Below are the code and all the weights of a small trained network. Each question names an input and a target symbol and asks about switching units off, where a switched-off unit gives its printed mean instead of its output.

import numpy as np


def w(rows, s, z=0):
    codes = np.array(rows[::2]) - 128.0
    scale = np.full(codes.shape[1], s)
    scale[-1] = z or s
    return codes * scale


def f(y):
    return y / 2 * (1 + np.tanh(0.7978845608 * (y + 0.044715 * y**3)))


def softmax(a):
    e = np.exp(a - a.max(-1, keepdims=True))
    return e / e.sum(-1, keepdims=True)


def log_softmax(a):
    a = a - a.max(-1, keepdims=True)
    return a - np.log(np.exp(a).sum(-1, keepdims=True))


def net(x, mask):
    ids = ['γεμξπσ'.index(c) for c in x.split()]
    T = len(ids)
    res = E[ids] + P[:T]
    r = res
    for j in range(3):
        rows = slice(4 * j, 4 * j + 4)
        q, k, v = (r @ M[0][rows].T for M in (Q, K, V))
        z = softmax(np.where(np.tri(T) > 0, q @ k.T / 4**0.5, -1e9)) @ v
        o = O[0][rows]
        res = res + np.where(mask[j], z, o[:, -1]) @ o[:, :-1]
    y = f(res @ A[0][:, :-1].T + A[0][:, -1])
    res = res + np.where(mask[3:19], y, B[0][:, -1]) @ B[0][:, :-1]
    return log_softmax(res[-1] @ U[:, :-1].T + U[:, -1])


Q, K, V, O, A, B = {}, {}, {}, {}, {}, {}
E = w([
[121,164,133,199,65,166,97,174,138,102],'γ',
[166,115,125,180,67,120,84,151,164,180],'ε',
[173,188,118,71,127,252,145,74,93,112],'μ',
[171,119,139,163,161,107,70,116,123,174],'ξ',
[90,207,234,105,105,114,165,88,164,88],'π',
[108,167,84,221,159,133,146,168,205,120],'σ',
],0.022)
P = w([
[147,64,207,254,167,139,178,55,97,55],'0',
[142,130,112,42,147,158,134,173,123,150],'1',
[120,150,121,36,134,170,98,170,94,157],'2',
[155,164,117,83,165,155,112,168,151,146],'3',
[168,159,130,80,161,148,96,160,135,143],'4',
[152,173,118,101,171,168,88,149,120,163],'5',
[186,132,119,91,176,133,65,148,109,148],'6',
[169,116,114,91,182,138,32,124,65,179],'7',
],0.0094)
Q[0] = w([
[87,132,221,123,112,142,211,157,131,123],'H0',
[93,215,146,105,168,101,78,74,137,62],'H0',
[90,95,172,95,94,98,150,117,148,94],'H0',
[132,65,106,165,82,147,192,184,108,140],'H0',
[152,164,250,125,138,214,100,105,184,121],'H1',
[91,65,131,116,127,155,194,94,71,108],'H1',
[169,160,110,125,121,174,105,173,215,180],'H1',
[116,109,106,98,104,109,154,93,155,27],'H1',
[158,96,113,148,102,131,116,146,123,116],'H2',
[116,115,136,134,103,112,147,139,140,175],'H2',
[169,151,109,145,109,127,87,95,144,119],'H2',
[122,151,195,200,143,146,104,146,79,93],'H2',
],0.011)
K[0] = w([
[122,111,101,27,143,97,5,148,171,82],'H0',
[92,234,165,106,186,20,219,132,123,95],'H0',
[121,125,56,76,174,90,63,218,64,180],'H0',
[198,116,54,170,129,227,176,182,166,197],'H0',
[167,15,208,253,151,152,204,52,58,92],'H1',
[142,142,2,118,135,185,18,226,85,244],'H1',
[111,128,200,137,127,53,92,72,243,92],'H1',
[168,163,4,156,83,179,71,156,159,255],'H1',
[150,188,147,145,133,110,122,201,104,135],'H2',
[110,143,75,80,67,91,106,164,150,104],'H2',
[92,199,187,119,130,99,168,35,125,227],'H2',
[19,118,203,180,33,124,226,102,130,136],'H2',
],0.0069)
V[0] = w([
[139,61,122,147,124,121,83,144,139,156],'H0',
[111,100,141,60,67,87,110,136,114,122],'H0',
[107,169,81,169,160,155,86,130,80,88],'H0',
[82,140,107,131,178,89,136,41,145,181],'H0',
[211,166,160,115,72,210,181,129,35,39],'H1',
[2,204,126,133,177,111,139,121,119,75],'H1',
[172,161,118,147,79,157,100,214,145,104],'H1',
[146,100,121,223,87,115,159,154,129,130],'H1',
[11,191,184,74,127,97,169,170,100,123],'H2',
[91,130,171,178,117,154,88,193,41,146],'H2',
[128,108,105,172,93,170,102,185,132,106],'H2',
[140,139,60,144,162,172,93,144,118,97],'H2',
],0.0096)
O[0] = w([
[118,239,128,121,67,140,55,84,106,137,134],'H0',
[163,126,104,112,190,177,63,118,168,143,67],'H0',
[117,134,203,168,58,82,110,226,107,150,127],'H0',
[178,25,176,101,87,122,171,92,177,113,69],'H0',
[159,162,96,40,141,117,219,205,120,61,215],'H1',
[177,157,208,125,37,190,254,137,125,177,124],'H1',
[82,190,84,155,86,131,56,76,35,70,175],'H1',
[156,209,171,167,181,26,95,74,40,141,254],'H1',
[227,91,83,140,136,89,64,83,59,98,88],'H2',
[123,119,161,110,220,68,162,134,225,168,167],'H2',
[92,167,108,89,129,165,195,119,176,177,176],'H2',
[87,52,144,64,48,212,166,116,203,179,110],'H2',
],0.007,0.011)
A[0] = w([
[65,162,158,171,70,84,53,91,127,149,154],'N0',
[149,196,144,138,123,184,120,133,87,155,101],'N1',
[188,134,172,96,52,124,184,40,140,182,42],'N2',
[7,108,212,62,136,136,137,90,200,119,58],'N3',
[193,128,70,122,139,196,102,112,150,151,27],'N4',
[163,97,78,67,73,195,85,54,83,134,10],'N5',
[177,132,86,193,74,48,32,126,105,143,243],'N6',
[166,147,128,126,135,137,141,105,101,130,177],'N7',
[89,182,236,107,164,159,85,98,62,156,88],'N8',
[191,121,118,2,140,127,131,176,149,146,16],'N9',
[143,168,145,87,150,91,159,132,97,107,4],'N10',
[191,153,128,163,194,59,77,61,104,156,125],'N11',
[106,109,137,118,134,134,168,92,84,78,65],'N12',
[135,94,157,113,37,126,188,170,135,183,41],'N13',
[35,113,119,133,182,139,36,133,103,84,116],'N14',
[63,155,180,124,116,223,110,165,159,218,49],'N15',
],0.0081,0.0018)
B[0] = w([
[144,162,157,118,175,194,122,82,113,178,248],'N0',
[107,170,151,140,83,95,99,160,120,134,200],'N1',
[161,127,104,107,139,64,97,70,192,86,163],'N2',
[232,55,230,122,132,50,34,226,209,126,136],'N3',
[73,189,185,106,151,136,49,71,149,97,143],'N4',
[81,141,87,127,111,168,136,131,186,19,137],'N5',
[49,103,137,60,168,184,138,119,165,67,227],'N6',
[105,138,146,133,181,139,29,155,97,162,152],'N7',
[144,74,43,126,105,150,152,136,162,139,231],'N8',
[182,145,90,190,126,138,125,55,105,139,166],'N9',
[149,74,159,122,151,182,84,199,157,151,177],'N10',
[38,92,172,114,44,95,154,139,93,103,232],'N11',
[109,106,83,57,127,26,86,184,208,121,137],'N12',
[133,168,109,135,107,126,151,64,124,140,176],'N13',
[215,138,131,134,142,159,139,80,167,121,204],'N14',
[140,26,93,156,90,2,141,138,161,72,167],'N15',
],0.0071,0.018)
U = w([
[48,127,141,71,86,93,146,188,32,139,218],'γ',
[85,81,83,106,4,12,146,27,88,139,74],'ε',
[48,122,79,54,158,146,140,26,151,94,141],'μ',
[191,98,140,83,186,108,91,60,64,240,45],'ξ',
[88,1,176,47,111,100,77,160,252,142,92],'π',
[55,3,66,52,104,168,254,124,153,147,253],'σ',
],0.0047,0.0019)

Each question gives the input, a string of symbols that net reads in full, and the target symbol t.
The units are the heads (4 rows each of Q, K, V and O) and the neurons (one row each of A and B). Each row of codes is followed by its name. A weight is (code - 128) times the scale printed after its matrix; where a second scale follows, it is the last column's (O, A, B and U).
mask holds one flag per unit, heads first, then neurons. A switched-off unit (its flag False) gives its mean, the last column of its rows in O or B, instead of its output. The means were averaged over made-up inputs and are rounded, as every weight is.
A unit's drop is (log p(t) with every unit on - log p(t) with that unit switched off) / (log p(t) with every unit on - log p(t) with every unit switched off).
The circuit of an input: a set's keep is (log p(t) with only the set's units on - log p(t) with every unit switched off) / (log p(t) with every unit on - log p(t) with every unit switched off). Starting from the 12 units with the biggest drops (on a tie, the unit counted first), units are removed one at a time, each time the one whose removal leaves the highest keep (on an exact tie, the one counted first), for as long as the keep stays at least 0.8.
units of the circuit, in order: the units of the circuit, biggest drop first
most important unit: the unit with the biggest drop
k most important neurons: the k neurons with the biggest drops, biggest first
which heads matter: for each layer, one digit per head in row order, 1 if its drop is at least 0.15 and else 0, layers parted by /
input γ σ μ, target γ: units of the circuit, in order -> [H0 N1]
input π ε ε σ π σ ε σ, target ξ: which heads matter -> 011
input π σ π, target ξ: most important unit -> H2
input σ γ π π, target ε: 2 most important neurons -> [N11 N6]
input π ε μ ξ π γ, target ξ: units of the circuit, in order -> [H1 H2 N11]
input ξ γ γ γ ξ γ μ γ, target π: units of the circuit, in order -> [H1 H2]
input ξ ε σ, target π: units of the circuit, in order -> [H2 H1 N3]
input ξ ε ε σ γ ε ε μ, target π: units of the circuit, in order -> [H2 N3 H1]
input ε σ σ ξ γ, target μ: which heads matter -> 010
input γ σ μ π ε π μ, target γ: units of the circuit, in order -> [H1 N1]
input γ π σ σ π, target γ: units of the circuit, in order -> [H2 H1 N11 N10]
input π γ ε μ ε π, target ξ: 3 most important neurons -> [N9 N6 N11]
input ξ ε γ π ε γ γ π, target π: which heads matter -> 110
input ξ ε ξ, target π: units of the circuit, in order -> [H2 H1 N3]
input π ε ε π ε ξ ξ γ, target ξ: most important neuron -> [N11]
input ε π γ ε μ σ, target σ: which heads matter -> 010
input ξ μ π σ ε, target ε: which heads matter -> 010
input π π γ ε, target ξ: 2 most important neurons -> [N11 N9]
input γ σ σ π σ σ, target σ: which heads matter -> 110
input μ μ γ π σ γ γ π, target σ: most important neuron -> [N9]
input σ ε ε σ, target ε: 2 most important neurons -> [N15 N6]
